Below is a small trained network, with its code and all its weights. Each question gives an input and a class and asks what happens when units are switched off, that is, made to give their printed mean instead of their output.

import numpy as np


def w(rows, s, z=0):
    codes = np.array(rows[::2]) - 128.0
    scale = np.full(codes.shape[1], s)
    scale[-1] = z or s
    return codes * scale


def norm(h):
    return h / np.sqrt((h * h).mean(-1, keepdims=True) + 1e-5)


def f(y):
    return y / 2 * (1 + np.tanh(0.7978845608 * (y + 0.044715 * y**3)))


def log_softmax(a):
    a = a - a.max(-1, keepdims=True)
    return a - np.log(np.exp(a).sum(-1, keepdims=True))


def net(x, mask):
    res = np.array(x, float).reshape(1, 3) / 4 @ E
    u = 0
    for l in range(3):
        y = f(norm(res) @ A[l][:, :-1].T + A[l][:, -1])
        res = res + np.where(mask[u : u + 7], y, B[l][:, -1]) @ B[l][:, :-1]
        u += 7
    return log_softmax(norm(res)[-1] @ U[:, :-1].T + U[:, -1])


A, B = {}, {}
E = w([
[112,160,81,196,105,88,99],'x0',
[131,109,123,174,115,254,96],'x1',
[150,83,96,160,36,209,214],'x2',
],0.0099)
A[0] = w([
[144,181,181,152,194,178,34,93],'L0N0',
[145,121,141,84,218,38,74,108],'L0N1',
[150,69,174,129,200,202,122,140],'L0N2',
[58,171,65,201,62,81,16,130],'L0N3',
[200,56,150,81,58,59,207,117],'L0N4',
[84,169,78,187,1,53,158,1],'L0N5',
[138,168,42,193,132,159,177,144],'L0N6',
],0.0082,0.0066)
B[0] = w([
[101,62,103,81,223,113,166,220],'L0N0',
[112,131,181,156,41,164,128,253],'L0N1',
[140,105,172,128,90,121,138,254],'L0N2',
[142,133,21,133,100,146,145,244],'L0N3',
[86,130,72,93,134,137,157,231],'L0N4',
[211,245,156,107,65,93,173,195],'L0N5',
[114,187,134,90,107,85,123,225],'L0N6',
],0.012,0.005)
A[1] = w([
[169,50,149,64,207,151,163,2],'L1N0',
[126,121,68,104,91,66,79,79],'L1N1',
[115,195,56,247,51,74,83,156],'L1N2',
[127,174,17,194,237,139,43,40],'L1N3',
[119,190,55,144,109,84,216,167],'L1N4',
[223,229,149,168,127,33,108,129],'L1N5',
[198,139,77,254,102,173,124,29],'L1N6',
],0.0089,0.0051)
B[1] = w([
[80,81,149,178,177,63,64,177],'L1N0',
[154,114,158,161,205,157,186,148],'L1N1',
[127,54,206,136,180,145,1,252],'L1N2',
[143,186,89,35,86,146,238,150],'L1N3',
[75,108,116,183,177,95,139,254],'L1N4',
[118,82,190,100,104,171,93,188],'L1N5',
[63,98,167,105,180,156,31,159],'L1N6',
],0.0096,0.0075)
A[2] = w([
[180,66,81,97,97,197,144,55],'L2N0',
[153,127,118,175,153,103,118,5],'L2N1',
[140,113,114,183,52,183,98,123],'L2N2',
[107,205,191,95,9,28,127,154],'L2N3',
[162,72,146,110,185,95,106,54],'L2N4',
[151,138,170,50,81,159,123,96],'L2N5',
[122,167,66,109,147,213,45,62],'L2N6',
],0.011,0.0022)
B[2] = w([
[126,203,103,118,192,67,140,180],'L2N0',
[111,171,137,123,113,209,124,120],'L2N1',
[152,175,210,129,141,134,105,197],'L2N2',
[208,182,157,148,148,226,185,254],'L2N3',
[151,124,112,197,2,168,57,181],'L2N4',
[212,220,71,194,130,143,177,177],'L2N5',
[80,85,100,105,94,60,163,177],'L2N6',
],0.0099,0.0071)
U = w([
[192,254,171,154,127,176,188,20],'0',
[81,92,181,160,128,131,17,115],'1',
[76,136,8,92,151,55,188,248],'2',
],0.013,0.0012)

Each question gives the input, the list of numbers given to net, and the class t.
The units are the neurons (one row each of A and B). Each row of codes is followed by its name. A weight is (code - 128) times the scale printed after its matrix; where a second scale follows, it is the last column's (A, B and U).
mask holds one flag per neuron, layer by layer. A switched-off neuron (its flag False) gives its mean, the last column of its row in B, instead of its output. The means were averaged over made-up inputs and are rounded, as every weight is.
A unit's drop is (log p(t) with every unit on - log p(t) with that unit switched off) / (log p(t) with every unit on - log p(t) with every unit switched off).
The circuit of an input: a set's keep is (log p(t) with only the set's units on - log p(t) with every unit switched off) / (log p(t) with every unit on - log p(t) with every unit switched off). Starting from the 12 units with the biggest drops (on a tie, the unit counted first), units are removed one at a time, each time the one whose removal leaves the highest keep (on an exact tie, the one counted first), for as long as the keep stays at least 0.8.
units of the circuit, in order: the units of the circuit, biggest drop first
unit that matters most: the unit with the biggest drop
top k neurons: the k neurons with the biggest drops, biggest first
k most important neurons of layer l: the k neurons of layer l with the biggest drops, biggest first
drop when u is switched off: that unit's drop, to one decimal
input [1,2,6], class 1: units of the circuit, in order	[L2N3]
input [-7,-1,-8], class 0: top 2 neurons	[L0N1, L1N2]
input [-8,-1,7], class 2: top 2 neurons	[L0N4, L0N1]
input [2,1,-4], class 2: 3 most important neurons of layer 0	[L0N0, L0N3, L0N5]
input [2,-8,0], class 1: top 2 neurons	[L1N2, L1N4]
input [-5,0,-8], class 0: top 3 neurons	[L0N1, L1N2, L1N4]
input [8,-5,2], class 0: top 2 neurons	[L0N5, L2N3]
input [0,-1,-7], class 0: top 3 neurons	[L0N1, L1N2, L0N0]
input [1,1,-3], class 2: top 2 neurons	[L0N0, L0N3]
input [5,2,-8], class 2: top 2 neurons	[L0N0, L1N3]
input [1,3,-5], class 2: top 4 neurons	[L0N0, L0N3, L1N2, L1N3]
input [7,-8,2], class 0: top 2 neurons	[L0N5, L2N3]
input [0,0,8], class 2: 2 most important neurons of layer 2	[L2N3, L2N5]
input [-4,2,0], class 1: unit that matters most	L0N1
input [-1,-2,7], class 2: 2 most important neurons of layer 0	[L0N4, L0N1]
input [0,-1,-5], class 0: 2 most important neurons of layer 0	[L0N1, L0N0]
input [0,-1,-2], class 0: drop when L1N4 is switched off	0.8
input [7,4,-7], class 2: drop when L1N3 is switched off	0.2
input [8,-6,3], class 0: drop when L0N5 is switched off	5.8
input [7,3,-4], class 2: unit that matters most	L1N3
